Below are the code and all the weights of a small trained network. Each question names an input and a target symbol and asks about switching units off, where a switched-off unit gives its printed mean instead of its output.

import numpy as np


def w(rows, s, z=0):
    codes = np.array(rows[::2]) - 128.0
    scale = np.full(codes.shape[1], s)
    scale[-1] = z or s
    return codes * scale


def f(y):
    return np.maximum(y, 0)


def softmax(a):
    e = np.exp(a - a.max(-1, keepdims=True))
    return e / e.sum(-1, keepdims=True)


def log_softmax(a):
    a = a - a.max(-1, keepdims=True)
    return a - np.log(np.exp(a).sum(-1, keepdims=True))


def net(x, mask):
    ids = ['ΔΦΩαγεζμπσ'.index(c) for c in x.split()]
    T = len(ids)
    res = E[ids] + P[:T]
    u = 0
    for l in range(2):
        q, k, v = (res @ M[l].T for M in (Q, K, V))
        z = softmax(np.where(np.tri(T) > 0, q @ k.T / 2**0.5, -1e9)) @ v
        res = res + np.where(mask[u], z, O[l][:, -1]) @ O[l][:, :-1]
        u += 1
        y = f(res @ A[l][:, :-1].T + A[l][:, -1])
        res = res + np.where(mask[u : u + 16], y, B[l][:, -1]) @ B[l][:, :-1]
        u += 16
    return log_softmax(res[-1] @ U[:, :-1].T + U[:, -1])


Q, K, V, O, A, B = {}, {}, {}, {}, {}, {}
E = w([
[90,57,124],'Δ',
[147,204,186],'Φ',
[173,128,174],'Ω',
[169,85,80],'α',
[157,150,69],'γ',
[141,113,159],'ε',
[162,100,153],'ζ',
[54,180,141],'μ',
[65,61,163],'π',
[126,5,183],'σ',
],0.023)
P = w([
[207,179,14],'0',
[170,158,42],'1',
[149,145,57],'2',
[153,125,97],'3',
[144,95,126],'4',
[131,64,173],'5',
[129,23,194],'6',
[128,3,204],'7',
],0.0049)
Q[0] = w([
[218,192,55],'0.h1',
[156,2,95],'0.h1',
],0.0079)
K[0] = w([
[170,231,107],'0.h1',
[198,1,129],'0.h1',
],0.0091)
V[0] = w([
[252,190,154],'0.h1',
[142,164,237],'0.h1',
],0.0028)
O[0] = w([
[134,44,91,140],'0.h1',
[254,249,65,3],'0.h1',
],0.0062,0.00041)
A[0] = w([
[106,129,196,7],'0.n1',
[112,98,194,194],'0.n2',
[48,162,149,72],'0.n3',
[137,139,8,68],'0.n4',
[104,237,177,109],'0.n5',
[52,219,30,193],'0.n6',
[104,125,238,136],'0.n7',
[44,113,196,96],'0.n8',
[142,179,98,121],'0.n9',
[190,232,110,73],'0.n10',
[86,44,105,147],'0.n11',
[37,153,175,21],'0.n12',
[192,222,189,134],'0.n13',
[91,191,89,117],'0.n14',
[113,87,173,195],'0.n15',
[225,134,49,3],'0.n16',
],0.011,0.0058)
B[0] = w([
[136,123,170,136],'0.n1',
[200,210,182,253],'0.n2',
[220,206,174,152],'0.n3',
[202,184,118,199],'0.n4',
[112,106,53,175],'0.n5',
[221,114,95,215],'0.n6',
[240,135,111,231],'0.n7',
[129,193,124,196],'0.n8',
[122,115,131,161],'0.n9',
[2,49,149,177],'0.n10',
[84,135,221,237],'0.n11',
[185,150,169,155],'0.n12',
[14,97,29,207],'0.n13',
[141,189,51,158],'0.n14',
[152,195,112,249],'0.n15',
[74,68,199,189],'0.n16',
],0.0059,0.0058)
Q[1] = w([
[133,179,164],'1.h1',
[254,227,141],'1.h1',
],0.0076)
K[1] = w([
[143,142,183],'1.h1',
[249,237,224],'1.h1',
],0.011)
V[1] = w([
[114,185,254],'1.h1',
[141,176,59],'1.h1',
],0.0094)
O[1] = w([
[100,146,73,254],'1.h1',
[171,250,139,120],'1.h1',
],0.014,0.0054)
A[1] = w([
[150,138,112,59],'1.n1',
[157,60,188,96],'1.n2',
[107,186,121,18],'1.n3',
[85,66,161,153],'1.n4',
[136,100,197,101],'1.n5',
[183,79,146,127],'1.n6',
[103,72,245,40],'1.n7',
[153,157,52,1],'1.n8',
[66,149,115,38],'1.n9',
[84,130,103,25],'1.n10',
[184,93,153,31],'1.n11',
[96,46,137,98],'1.n12',
[103,166,104,117],'1.n13',
[198,87,145,20],'1.n14',
[90,64,51,84],'1.n15',
[127,148,56,32],'1.n16',
],0.013,0.0064)
B[1] = w([
[89,97,147,163],'1.n1',
[127,83,151,217],'1.n2',
[122,44,138,183],'1.n3',
[140,193,209,220],'1.n4',
[34,111,156,181],'1.n5',
[123,1,33,252],'1.n6',
[108,208,115,197],'1.n7',
[102,97,183,237],'1.n8',
[150,118,116,151],'1.n9',
[145,95,180,139],'1.n10',
[122,169,81,179],'1.n11',
[179,182,178,211],'1.n12',
[94,89,74,205],'1.n13',
[88,148,20,196],'1.n14',
[81,165,158,255],'1.n15',
[161,157,183,207],'1.n16',
],0.0084,0.0043)
U = w([
[162,100,113,169],'Δ',
[134,110,110,35],'Φ',
[154,53,183,131],'Ω',
[88,122,97,169],'α',
[174,124,57,151],'γ',
[181,180,128,88],'ε',
[153,18,98,252],'ζ',
[124,115,113,25],'μ',
[18,175,10,176],'π',
[100,146,155,37],'σ',
],0.011,0.0039)

Each question gives the input, a string of symbols that net reads in full, and the target symbol t.
The units are the heads (2 rows each of Q, K, V and O) and the neurons (one row each of A and B). Each row of codes is followed by its name. A weight is (code - 128) times the scale printed after its matrix; where a second scale follows, it is the last column's (O, A, B and U).
mask holds one flag per unit, layer by layer, with each layer's heads first. A switched-off unit (its flag False) gives its mean, the last column of its rows in O or B, instead of its output. The means were averaged over made-up inputs and are rounded, as every weight is.
A unit's drop is (log p(t) with every unit on - log p(t) with that unit switched off) / (log p(t) with every unit on - log p(t) with every unit switched off).
The circuit of an input: a set's keep is (log p(t) with only the set's units on - log p(t) with every unit switched off) / (log p(t) with every unit on - log p(t) with every unit switched off). Starting from the 12 units with the biggest drops (on a tie, the unit counted first), units are removed one at a time, each time the one whose removal leaves the highest keep (on an exact tie, the one counted first), for as long as the keep stays at least 0.8.
circuit, biggest first: the units of the circuit, biggest drop first
k most important neurons: the k neurons with the biggest drops, biggest first
k most important neurons of layer l: the k neurons of layer l with the biggest drops, biggest first
drop when u is switched off: that unit's drop, to one decimal
input γ Φ γ Φ π μ γ ε, target π: circuit, biggest first -> 1.h1
input ε σ Δ α ζ γ Ω, target ζ: circuit, biggest first -> 1.h1, 1.n6
input σ Ω Ω Δ, target σ: 2 most important neurons -> 0.n11, 1.n4
input ζ ε Φ ζ, target ζ: 2 most important neurons of layer 0 -> 0.n8, 0.n4
input Ω ε μ ζ, target ε: 3 most important neurons -> 0.n3, 0.n6, 0.n12
input μ μ Ω, target ε: circuit, biggest first -> 1.h1, 0.n6, 0.n3
input γ γ γ γ μ Ω γ, target ε: circuit, biggest first -> 1.h1, 0.n4
input Δ γ ζ Φ Φ μ Ω, target ε: 3 most important neurons of layer 0 -> 0.n3, 0.n13, 0.n12
input π γ α μ ε, target ε: 4 most important neurons -> 0.n3, 0.n6, 0.n12, 1.n6
input γ α μ Δ μ Δ γ π, target π: 2 most important neurons of layer 0 -> 0.n8, 0.n15
input Ω γ α, target ζ: 2 most important neurons -> 1.n6, 0.n16
input γ Δ ζ α Ω γ μ ε, target ε: 2 most important neurons of layer 0 -> 0.n3, 0.n12
input Ω ε Δ μ μ, target ε: 2 most important neurons of layer 0 -> 0.n6, 0.n3
input Δ ε α ε γ Φ, target π: circuit, biggest first -> 0.n13
input γ α Φ ζ, target ζ: 2 most important neurons -> 1.n6, 0.n10
input σ γ α, target ζ: 2 most important neurons -> 1.n6, 0.n4
input ζ Ω ε σ Ω π ζ, target π: drop when 1.h1 is switched off -> 0.7
input μ σ Δ γ π ε, target π: drop when 0.n8 is switched off -> 0.2
input Δ γ Φ γ Ω π Ω, target π: drop when 0.n2 is switched off -> 0.1
input γ Φ ε ζ γ, target ζ: drop when 1.n6 is switched off -> 0.1
input ε Δ Φ, target π: most important neuron of layer 1 -> 1.n13
